Here is a tiny trained network, its code and every weight. The questions are about switching its units off for an input and a class, where a switched-off unit gives its printed mean instead of its output.

import numpy as np


def w(rows, s, z=0):
    codes = np.array(rows[::2]) - 128.0
    scale = np.full(codes.shape[1], s)
    scale[-1] = z or s
    return codes * scale


def f(y):
    return np.maximum(y, 0)


def log_softmax(a):
    a = a - a.max(-1, keepdims=True)
    return a - np.log(np.exp(a).sum(-1, keepdims=True))


def net(x, mask):
    res = np.array(x, float).reshape(1, 5) / 4 @ E
    y = f(res @ A[0][:, :-1].T + A[0][:, -1])
    res = res + np.where(mask, y, B[0][:, -1]) @ B[0][:, :-1]
    return log_softmax(res[-1] @ U[:, :-1].T + U[:, -1])


A, B = {}, {}
E = w([
[24,155,168,88,188,143,80,150,244],'x0',
[146,82,105,126,146,160,83,222,120],'x1',
[115,137,227,130,90,83,44,175,92],'x2',
[153,202,113,42,84,155,195,193,97],'x3',
[187,111,131,92,15,129,112,132,254],'x4',
],0.0095)
A[0] = w([
[89,187,108,131,189,112,102,152,139,141],'neuron 0',
[123,145,193,115,137,73,119,154,128,82],'neuron 1',
[146,171,153,117,85,119,53,159,100,142],'neuron 2',
[126,109,99,89,159,165,148,118,162,135],'neuron 3',
[135,186,116,116,124,146,146,160,96,55],'neuron 4',
[124,180,187,112,138,105,91,98,76,177],'neuron 5',
[94,146,159,107,144,101,117,118,149,102],'neuron 6',
[140,127,129,127,105,104,130,133,167,91],'neuron 7',
[193,91,109,140,113,131,119,132,63,91],'neuron 8',
[176,134,156,142,118,133,133,116,182,41],'neuron 9',
[145,123,107,110,189,168,149,88,127,174],'neuron 10',
[90,178,156,83,145,131,147,144,150,111],'neuron 11',
[142,95,83,132,138,154,162,146,155,122],'neuron 12',
[152,137,144,126,105,93,140,57,107,155],'neuron 13',
[128,129,112,106,85,120,143,132,170,156],'neuron 14',
[131,127,146,155,163,131,101,76,142,74],'neuron 15',
[113,167,107,134,137,140,159,162,132,117],'neuron 16',
[140,51,121,140,152,138,96,141,147,254],'neuron 17',
[165,121,108,114,65,134,86,119,169,44],'neuron 18',
[121,161,120,162,158,118,139,137,86,49],'neuron 19',
[146,115,138,117,100,138,123,137,170,83],'neuron 20',
[126,110,131,115,78,129,128,128,172,69],'neuron 21',
[148,113,132,135,126,160,51,171,118,203],'neuron 22',
[70,151,136,123,180,137,145,134,106,78],'neuron 23',
[106,183,166,121,136,91,149,77,161,161],'neuron 24',
[139,93,133,190,130,115,116,101,165,140],'neuron 25',
[114,83,163,87,163,156,123,150,183,69],'neuron 26',
[105,108,135,92,121,154,114,131,167,139],'neuron 27',
[108,144,139,115,121,175,108,113,152,56],'neuron 28',
[158,165,119,60,116,119,114,118,124,104],'neuron 29',
[153,94,132,157,74,109,160,139,114,27],'neuron 30',
[141,105,154,173,133,88,114,76,147,84],'neuron 31',
[157,247,155,99,108,139,174,178,147,81],'neuron 32',
],0.013,0.0037)
B[0] = w([
[188,107,81,80,134,132,129,79,117,220],'neuron 0',
[98,181,109,242,105,182,146,107,107,195],'neuron 1',
[81,166,120,202,67,207,164,104,143,224],'neuron 2',
[68,163,101,176,84,209,131,68,114,203],'neuron 3',
[115,147,138,124,184,59,109,187,181,193],'neuron 4',
[92,120,171,149,132,160,193,76,119,225],'neuron 5',
[155,133,69,129,99,166,71,102,125,197],'neuron 6',
[158,73,176,134,193,109,179,83,90,180],'neuron 7',
[173,141,72,72,92,148,43,111,146,254],'neuron 8',
[145,74,194,193,173,111,154,80,126,187],'neuron 9',
[73,157,179,194,99,177,168,67,121,215],'neuron 10',
[160,107,46,99,125,113,100,130,127,214],'neuron 11',
[105,184,105,173,82,190,171,85,145,202],'neuron 12',
[139,158,78,2,67,175,94,138,57,220],'neuron 13',
[107,93,155,152,151,101,172,127,80,211],'neuron 14',
[91,197,125,79,177,72,124,179,117,197],'neuron 15',
[82,126,139,152,141,110,162,128,175,176],'neuron 16',
[96,163,79,87,102,80,193,219,144,240],'neuron 17',
[142,44,175,167,181,119,125,82,121,223],'neuron 18',
[193,30,175,155,178,82,90,87,149,187],'neuron 19',
[112,70,182,110,176,94,139,55,111,191],'neuron 20',
[134,23,164,142,199,100,162,89,117,199],'neuron 21',
[72,147,107,112,79,154,194,117,92,215],'neuron 22',
[206,18,168,157,146,75,86,106,85,207],'neuron 23',
[134,99,21,59,54,198,166,144,57,222],'neuron 24',
[97,192,83,82,172,80,165,186,186,232],'neuron 25',
[169,158,58,101,93,152,42,119,70,214],'neuron 26',
[189,96,67,95,105,149,68,101,74,203],'neuron 27',
[151,136,58,118,140,128,50,109,126,169],'neuron 28',
[101,161,105,120,160,106,115,179,148,186],'neuron 29',
[208,143,76,108,87,148,54,102,149,201],'neuron 30',
[97,234,101,131,175,98,175,214,203,221],'neuron 31',
[113,198,112,126,180,68,158,212,230,248],'neuron 32',
],0.007,0.0093)
U = w([
[203,143,96,102,86,147,14,111,140,21],'0',
[82,203,151,158,186,35,140,210,221,98],'1',
[48,178,180,254,63,233,173,74,154,43],'2',
[172,31,232,198,209,57,101,87,117,102],'3',
[91,122,132,105,70,166,168,158,110,254],'4',
],0.0081,0.0042)

Each question gives the input, the list of numbers given to net, and the class t.
The units are the neurons (one row each of A and B). Each row of codes is followed by its name. A weight is (code - 128) times the scale printed after its matrix; where a second scale follows, it is the last column's (A, B and U).
mask holds one flag per neuron, in row order. A switched-off neuron (its flag False) gives its mean, the last column of its row in B, instead of its output. The means were averaged over made-up inputs and are rounded, as every weight is.
A unit's drop is (log p(t) with every unit on - log p(t) with that unit switched off) / (log p(t) with every unit on - log p(t) with every unit switched off).
The circuit of an input: a set's keep is (log p(t) with only the set's units on - log p(t) with every unit switched off) / (log p(t) with every unit on - log p(t) with every unit switched off). Starting from the 12 units with the biggest drops (on a tie, the unit counted first), units are removed one at a time, each time the one whose removal leaves the highest keep (on an exact tie, the one counted first), for as long as the keep stays at least 0.8.
units of the circuit, in order: the units of the circuit, biggest drop first
most important unit: the unit with the biggest drop
k most important neurons: the k neurons with the biggest drops, biggest first
drop when u is switched off: that unit's drop, to one decimal
input [0,-4,-3,6,5], class 1: most important unit => neuron 32
input [-2,-2,7,5,4], class 2: 2 most important neurons => (neuron 2; neuron 1)
input [-5,-8,4,-8,-6], class 1: 3 most important neurons => (neuron 31; neuron 15; neuron 25)
input [7,3,-6,1,-2], class 0: units of the circuit, in order => (neuron 26; neuron 0)
input [3,-8,2,5,-8], class 3: 2 most important neurons => (neuron 23; neuron 19)
input [1,0,-3,-4,-5], class 3: 3 most important neurons => (neuron 23; neuron 32; neuron 19)
input [6,6,-1,6,0], class 0: 2 most important neurons => (neuron 26; neuron 27)
input [5,7,5,-4,6], class 4: 2 most important neurons => (neuron 22; neuron 17)
input [-3,-2,-6,-6,0], class 1: units of the circuit, in order => (neuron 25; neuron 31)
input [2,-3,-2,-3,-4], class 3: 2 most important neurons => (neuron 23; neuron 2)
input [-8,3,8,3,-7], class 0: 4 most important neurons => (neuron 8; neuron 19; neuron 10; neuron 30)
input [7,0,7,-5,-1], class 0: 2 most important neurons => (neuron 26; neuron 6)
input [-5,5,7,5,-5], class 2: 2 most important neurons => (neuron 2; neuron 5)
input [-3,-1,5,-1,-4], class 2: most important unit => neuron 5
input [-8,2,1,8,4], class 0: 4 most important neurons => (neuron 8; neuron 30; neuron 31; neuron 25)
input [-3,7,2,-3,6], class 4: 3 most important neurons => (neuron 22; neuron 17; neuron 23)
input [3,7,-5,-5,7], class 3: 2 most important neurons => (neuron 18; neuron 21)
input [1,-4,8,6,5], class 2: 2 most important neurons => (neuron 2; neuron 1)
input [-7,-5,8,-6,-6], class 2: 3 most important neurons => (neuron 5; neuron 1; neuron 2)
input [7,2,5,1,-8], class 3: units of the circuit, in order => (neuron 23)
input [7,2,3,0,5], class 0: drop when neuron 27 is switched off => 0.2
input [-6,1,-8,-6,0], class 2: drop when neuron 3 is switched off => 0.2
input [6,-7,8,1,2], class 2: drop when neuron 1 is switched off => 1.4
input [0,4,-4,3,1], class 2: drop when neuron 13 is switched off => 0.1
